Below is a small trained network, with its code and all its weights. Each question gives an input and a class and asks what happens when units are switched off, that is, made to give their printed mean instead of their output.

import numpy as np


def w(rows, s, z=0):
    codes = np.array(rows[::2]) - 128.0
    scale = np.full(codes.shape[1], s)
    scale[-1] = z or s
    return codes * scale


def f(y):
    return y / 2 * (1 + np.tanh(0.7978845608 * (y + 0.044715 * y**3)))


def log_softmax(a):
    a = a - a.max(-1, keepdims=True)
    return a - np.log(np.exp(a).sum(-1, keepdims=True))


def net(x, mask):
    res = np.array(x, float).reshape(1, 2) / 4 @ E
    y = f(res @ A[0][:, :-1].T + A[0][:, -1])
    res = res + np.where(mask, y, B[0][:, -1]) @ B[0][:, :-1]
    return log_softmax(res[-1] @ U[:, :-1].T + U[:, -1])


A, B = {}, {}
E = w([
[33,4,198,45],'x0',
[69,254,223,54],'x1',
],0.0055)
A[0] = w([
[118,168,176,122,84],'n1',
[86,250,185,70,82],'n2',
[127,130,126,137,255],'n3',
[67,1,172,42,96],'n4',
[126,62,85,209,115],'n5',
[107,223,186,65,88],'n6',
[159,46,63,169,89],'n7',
[197,20,54,184,89],'n8',
[124,61,176,76,75],'n9',
[182,210,99,153,76],'n10',
[97,62,147,59,115],'n11',
[146,183,101,192,81],'n12',
[212,207,85,166,107],'n13',
[129,133,124,142,136],'n14',
[117,115,163,186,105],'n15',
[161,77,143,176,84],'n16',
[173,226,51,199,111],'n17',
[115,168,127,135,68],'n18',
[33,110,130,170,132],'n19',
[94,94,122,105,74],'n20',
],0.0099,0.0084)
B[0] = w([
[87,102,143,116,131],'n1',
[20,130,121,78,200],'n2',
[253,168,108,84,253],'n3',
[113,82,139,236,217],'n4',
[78,150,122,99,188],'n5',
[46,115,134,85,184],'n6',
[52,123,145,91,189],'n7',
[29,131,126,57,227],'n8',
[90,74,143,168,147],'n9',
[63,79,115,184,176],'n10',
[110,154,125,190,171],'n11',
[95,87,158,167,160],'n12',
[120,104,163,196,217],'n13',
[138,117,125,128,136],'n14',
[111,106,137,124,118],'n15',
[84,135,152,125,134],'n16',
[125,101,131,214,240],'n17',
[83,85,135,135,116],'n18',
[137,114,129,142,140],'n19',
[92,127,153,157,122],'n20',
],0.034,0.0074)
U = w([
[118,69,144,245,77],'0',
[43,107,134,56,33],'1',
[221,130,107,117,254],'2',
],0.012,0.0023)

Each question gives the input, the list of numbers given to net, and the class t.
The units are the neurons (one row each of A and B). Each row of codes is followed by its name. A weight is (code - 128) times the scale printed after its matrix; where a second scale follows, it is the last column's (A, B and U).
mask holds one flag per neuron, in row order. A switched-off neuron (its flag False) gives its mean, the last column of its row in B, instead of its output. The means were averaged over made-up inputs and are rounded, as every weight is.
A unit's drop is (log p(t) with every unit on - log p(t) with that unit switched off) / (log p(t) with every unit on - log p(t) with every unit switched off).
The circuit of an input: a set's keep is (log p(t) with only the set's units on - log p(t) with every unit switched off) / (log p(t) with every unit on - log p(t) with every unit switched off). Starting from the 12 units with the biggest drops (on a tie, the unit counted first), units are removed one at a time, each time the one whose removal leaves the highest keep (on an exact tie, the one counted first), for as long as the keep stays at least 0.8.
units of the circuit, in order: the units of the circuit, biggest drop first
k most important neurons: the k neurons with the biggest drops, biggest first
drop of u: that unit's drop, to one decimal
input [-7,-8], class 1: units of the circuit, in order => (n8)
input [4,4], class 0: 2 most important neurons => (n8; n4)
input [8,8], class 0: 3 most important neurons => (n4; n8; n11)
input [6,6], class 0: 3 most important neurons => (n4; n8; n11)
input [-2,4], class 1: 2 most important neurons => (n2; n6)
input [-4,5], class 1: 3 most important neurons => (n2; n4; n6)
input [-4,-5], class 1: 2 most important neurons => (n8; n4)
input [3,-3], class 2: drop of n13 => 0.2
input [-4,-7], class 1: drop of n8 => 0.1
input [3,2], class 2: drop of n17 => 0.2
